Below is a small trained network, with its code and all its weights. Each question gives an input and a target symbol and asks what happens when units are switched off, that is, made to give their printed mean instead of their output.

import numpy as np


def w(rows, s, z=0):
    codes = np.array(rows[::2]) - 128.0
    scale = np.full(codes.shape[1], s)
    scale[-1] = z or s
    return codes * scale


def norm(h):
    return h / np.sqrt((h * h).mean(-1, keepdims=True) + 1e-5)


def f(y):
    return np.maximum(y, 0)


def softmax(a):
    e = np.exp(a - a.max(-1, keepdims=True))
    return e / e.sum(-1, keepdims=True)


def log_softmax(a):
    a = a - a.max(-1, keepdims=True)
    return a - np.log(np.exp(a).sum(-1, keepdims=True))


def net(x, mask):
    ids = ['βγδεθλξπστω'.index(c) for c in x.split()]
    T = len(ids)
    res = E[ids] + P[:T]
    r = norm(res)
    for j in range(3):
        rows = slice(2 * j, 2 * j + 2)
        q, k, v = (r @ M[0][rows].T for M in (Q, K, V))
        z = softmax(np.where(np.tri(T) > 0, q @ k.T / 2**0.5, -1e9)) @ v
        o = O[0][rows]
        res = res + np.where(mask[j], z, o[:, -1]) @ o[:, :-1]
    y = f(norm(res) @ A[0][:, :-1].T + A[0][:, -1])
    res = res + np.where(mask[3:15], y, B[0][:, -1]) @ B[0][:, :-1]
    return log_softmax(norm(res)[-1] @ U[:, :-1].T + U[:, -1])


Q, K, V, O, A, B = {}, {}, {}, {}, {}, {}
E = w([
[162,159,74],'β',
[167,174,81],'γ',
[131,107,198],'δ',
[137,106,204],'ε',
[137,109,215],'θ',
[159,159,70],'λ',
[75,125,214],'ξ',
[153,156,65],'π',
[170,204,126],'σ',
[2,149,149],'τ',
[75,70,77],'ω',
],0.0038)
P = w([
[123,249,19],'0',
[154,241,74],'1',
[167,225,114],'2',
[165,199,136],'3',
[157,175,152],'4',
[153,156,164],'5',
[154,123,177],'6',
[157,99,191],'7',
[169,65,209],'8',
[159,48,215],'9',
[153,38,223],'10',
],0.0011)
Q[0] = w([
[67,67,114],'h0',
[95,51,130],'h0',
[45,89,203],'h1',
[217,199,1],'h1',
[159,88,194],'h2',
[144,185,137],'h2',
],0.007)
K[0] = w([
[101,120,86],'h0',
[89,114,92],'h0',
[114,2,133],'h1',
[144,243,109],'h1',
[84,110,159],'h2',
[133,169,139],'h2',
],0.0098)
V[0] = w([
[129,157,96],'h0',
[152,222,178],'h0',
[110,254,181],'h1',
[95,207,165],'h1',
[40,82,142],'h2',
[130,85,177],'h2',
],0.0033)
O[0] = w([
[96,110,129,181],'h0',
[146,121,32,253],'h0',
[89,13,115,248],'h1',
[88,2,119,196],'h1',
[50,178,129,39],'h2',
[159,189,76,37],'h2',
],0.003,0.0008)
A[0] = w([
[214,101,133,57],'n0',
[131,95,123,135],'n1',
[66,142,136,137],'n2',
[125,96,36,68],'n3',
[44,148,134,151],'n4',
[130,63,96,156],'n5',
[77,145,128,160],'n6',
[172,249,117,11],'n7',
[194,255,155,64],'n8',
[116,178,71,63],'n9',
[48,121,225,3],'n10',
[140,91,195,69],'n11',
],0.0045,0.0026)
B[0] = w([
[175,106,168,181],'n0',
[147,153,127,174],'n1',
[178,132,144,186],'n2',
[102,190,89,220],'n3',
[184,127,147,211],'n4',
[141,195,139,251],'n5',
[160,120,143,185],'n6',
[77,23,59,140],'n7',
[40,224,53,172],'n8',
[79,49,97,149],'n9',
[84,39,4,181],'n10',
[69,122,167,173],'n11',
],0.0042,0.002)
U = w([
[102,166,15,253],'β',
[220,215,152,195],'γ',
[233,92,134,29],'δ',
[169,64,106,16],'ε',
[117,115,153,40],'θ',
[141,119,196,114],'λ',
[30,80,113,136],'ξ',
[122,119,155,34],'π',
[116,98,169,126],'σ',
[40,252,188,98],'τ',
[82,69,132,115],'ω',
],0.012,0.0034)

Each question gives the input, a string of symbols that net reads in full, and the target symbol t.
The units are the heads (2 rows each of Q, K, V and O) and the neurons (one row each of A and B). Each row of codes is followed by its name. A weight is (code - 128) times the scale printed after its matrix; where a second scale follows, it is the last column's (O, A, B and U).
mask holds one flag per unit, heads first, then neurons. A switched-off unit (its flag False) gives its mean, the last column of its rows in O or B, instead of its output. The means were averaged over made-up inputs and are rounded, as every weight is.
A unit's drop is (log p(t) with every unit on - log p(t) with that unit switched off) / (log p(t) with every unit on - log p(t) with every unit switched off).
The circuit of an input: a set's keep is (log p(t) with only the set's units on - log p(t) with every unit switched off) / (log p(t) with every unit on - log p(t) with every unit switched off). Starting from the 12 units with the biggest drops (on a tie, the unit counted first), units are removed one at a time, each time the one whose removal leaves the highest keep (on an exact tie, the one counted first), for as long as the keep stays at least 0.8.
units of the circuit, in order: the units of the circuit, biggest drop first
unit that matters most: the unit with the biggest drop
k most important neurons: the k neurons with the biggest drops, biggest first
heads that matter: for each layer, one digit per head in row order, 1 if its drop is at least 0.15 and else 0, layers parted by /
drop when u is switched off: that unit's drop, to one decimal
input ω τ τ τ ω δ, target τ: units of the circuit, in order	(h1; n8)
input λ ξ γ θ σ γ σ γ δ ω ε, target τ: heads that matter	011
input λ ω ε π β ω λ θ, target τ: heads that matter	010
input ω ξ ε, target τ: units of the circuit, in order	(h2; n8; h1)
input τ γ β ω δ θ ω, target γ: heads that matter	110
input δ λ ω σ τ λ σ ω ω ξ, target τ: heads that matter	010
input θ ω β λ π ω θ δ ω τ π, target γ: units of the circuit, in order	(n10; n5)
input τ ε ε λ σ γ σ λ σ, target δ: heads that matter	011
input ω ε ω ω, target δ: heads that matter	110
input σ σ λ σ λ ε γ π ω, target β: unit that matters most	h1
input σ ξ γ ω π π β τ γ ω, target γ: 2 most important neurons	(n5; n10)
input θ π ε θ θ θ δ ω, target β: drop when h2 is switched off	0.1
input σ λ τ λ ξ, target ξ: drop when n10 is switched off	0.5
input δ σ ω δ, target τ: drop when n8 is switched off	0.4
